Below is a small trained network, with its code and all its weights. Each question gives an input and a target symbol and asks what happens when units are switched off, that is, made to give their printed mean instead of their output.

import numpy as np


def w(rows, s, z=0):
    codes = np.array(rows[::2]) - 128.0
    scale = np.full(codes.shape[1], s)
    scale[-1] = z or s
    return codes * scale


def f(y):
    return np.maximum(y, 0)


def softmax(a):
    e = np.exp(a - a.max(-1, keepdims=True))
    return e / e.sum(-1, keepdims=True)


def log_softmax(a):
    a = a - a.max(-1, keepdims=True)
    return a - np.log(np.exp(a).sum(-1, keepdims=True))


def net(x, mask):
    ids = ['αδεζηθμξπστψω'.index(c) for c in x.split()]
    T = len(ids)
    res = E[ids] + P[:T]
    q, k, v = (res @ M[0].T for M in (Q, K, V))
    z = softmax(np.where(np.tri(T) > 0, q @ k.T / 3**0.5, -1e9)) @ v
    res = res + np.where(mask[0], z, O[0][:, -1]) @ O[0][:, :-1]
    y = f(res @ A[0][:, :-1].T + A[0][:, -1])
    res = res + np.where(mask[1:9], y, B[0][:, -1]) @ B[0][:, :-1]
    return log_softmax(res[-1] @ U[:, :-1].T + U[:, -1])


Q, K, V, O, A, B = {}, {}, {}, {}, {}, {}
E = w([
[66,191,144],'α',
[101,176,125],'δ',
[9,96,191],'ε',
[50,141,161],'ζ',
[209,63,63],'η',
[12,97,187],'θ',
[139,108,107],'μ',
[125,43,118],'ξ',
[133,109,106],'π',
[128,119,108],'σ',
[204,134,60],'τ',
[81,84,148],'ψ',
[133,129,111],'ω',
],0.011)
P = w([
[46,113,10],'0',
[148,151,157],'1',
[92,97,128],'2',
[157,138,174],'3',
[57,117,81],'4',
[181,138,180],'5',
[68,68,71],'6',
[183,137,199],'7',
[53,91,67],'8',
[198,137,209],'9',
[44,72,69],'10',
[204,133,228],'11',
[47,97,50],'12',
],0.013)
Q[0] = w([
[216,199,254],'H1',
[149,158,166],'H1',
[195,149,217],'H1',
],0.022)
K[0] = w([
[67,120,34],'H1',
[53,119,84],'H1',
[68,129,5],'H1',
],0.015)
V[0] = w([
[183,153,88],'H1',
[152,7,117],'H1',
[96,118,150],'H1',
],0.02)
O[0] = w([
[122,214,93,64],'H1',
[150,146,250,254],'H1',
[145,10,154,163],'H1',
],0.015,0.0037)
A[0] = w([
[159,138,140,94],'N1',
[61,94,37,88],'N2',
[124,68,134,1],'N3',
[167,109,84,178],'N4',
[146,163,146,111],'N5',
[149,200,161,103],'N6',
[151,138,199,60],'N7',
[83,194,8,62],'N8',
],0.013,0.0069)
B[0] = w([
[82,125,164,153],'N1',
[248,205,102,239],'N2',
[172,116,62,229],'N3',
[69,113,137,179],'N4',
[109,128,110,177],'N5',
[72,113,47,227],'N6',
[172,182,107,254],'N7',
[89,128,207,231],'N8',
],0.013,0.0076)
U = w([
[156,164,127,47],'α',
[119,126,122,142],'δ',
[108,129,132,227],'ε',
[61,136,47,108],'ζ',
[11,10,142,255],'η',
[150,74,105,41],'θ',
[158,77,124,42],'μ',
[159,142,63,32],'ξ',
[165,123,254,99],'π',
[142,191,115,21],'σ',
[83,170,214,115],'τ',
[131,159,138,170],'ψ',
[123,140,134,154],'ω',
],0.0089,0.0059)

Each question gives the input, a string of symbols that net reads in full, and the target symbol t.
The units are the heads (3 rows each of Q, K, V and O) and the neurons (one row each of A and B). Each row of codes is followed by its name. A weight is (code - 128) times the scale printed after its matrix; where a second scale follows, it is the last column's (O, A, B and U).
mask holds one flag per unit, heads first, then neurons. A switched-off unit (its flag False) gives its mean, the last column of its rows in O or B, instead of its output. The means were averaged over made-up inputs and are rounded, as every weight is.
A unit's drop is (log p(t) with every unit on - log p(t) with that unit switched off) / (log p(t) with every unit on - log p(t) with every unit switched off).
The circuit of an input: a set's keep is (log p(t) with only the set's units on - log p(t) with every unit switched off) / (log p(t) with every unit on - log p(t) with every unit switched off). Starting from all 9 units, units are removed one at a time, each time the one whose removal leaves the highest keep (on an exact tie, the one counted first), for as long as the keep stays at least 0.8.
circuit, biggest first: the units of the circuit, biggest drop first
unit that matters most: the unit with the biggest drop
top k neurons: the k neurons with the biggest drops, biggest first
drop when u is switched off: that unit's drop, to one decimal
input ε ψ τ μ ε σ, target μ: circuit, biggest first => H1; N3
input τ ψ σ τ τ ξ, target ζ: circuit, biggest first => H1; N6
input ξ ζ ε ζ ψ η ζ, target ζ: circuit, biggest first => H1; N6; N2
input ζ α σ ε θ τ ε ψ τ ζ ξ, target ξ: unit that matters most => N2
input μ τ ψ δ σ ψ ξ ζ ε ζ τ δ ζ, target σ: circuit, biggest first => N2; H1; N8
input ζ ε ψ τ ψ ζ, target η: top 2 neurons => N2; N7
input ε μ ψ ψ ε ε ψ ε τ, target θ: top 2 neurons => N2; N3
input τ τ π ψ η ψ ω η μ θ, target ζ: circuit, biggest first => H1; N6
input ψ ψ ψ τ ψ, target τ: top 2 neurons => N8; N3
input τ ε θ ψ δ σ τ ψ ζ τ ε, target τ: circuit, biggest first => H1; N8
input σ μ ψ τ ψ ψ ζ ψ ψ τ τ ζ ψ, target ξ: circuit, biggest first => N2; H1
input ψ θ α τ ξ η τ ε ψ, target θ: circuit, biggest first => H1; N3; N2
input ψ τ τ τ ψ ψ σ ξ π ξ ψ η ε, target ζ: circuit, biggest first => N6; H1; N8
input μ ψ ψ η μ, target ζ: top 4 neurons => N6; N2; N8; N5
input α π ψ τ ψ ψ μ ψ ω, target η: circuit, biggest first => H1; N2
input ψ ψ ω ψ π, target η: circuit, biggest first => N2; H1
input ζ ζ τ, target ξ: circuit, biggest first => H1; N2
input τ τ ζ τ θ ε ω, target θ: circuit, biggest first => H1; N2; N3
input ψ τ α τ, target π: circuit, biggest first => H1
input ψ ψ ζ ψ ψ ψ ψ ψ μ, target η: circuit, biggest first => H1; N2
input ε τ ε ε ψ θ τ μ ψ ζ, target μ: top 3 neurons => N3; N8; N7
input ψ ψ ξ η θ ψ μ ψ, target π: top neuron => N6
input τ ζ ω ψ ψ ψ δ ψ π ζ, target ζ: drop when N6 is switched off => 0.7
input ψ ζ ψ ψ ζ μ ψ τ η, target τ: drop when H1 is switched off => 0.9
input τ ψ ψ ε μ τ, target ζ: drop when N2 is switched off => 0.1
input δ ψ τ ψ ψ η ψ ε ε, target θ: drop when N2 is switched off => 0.4
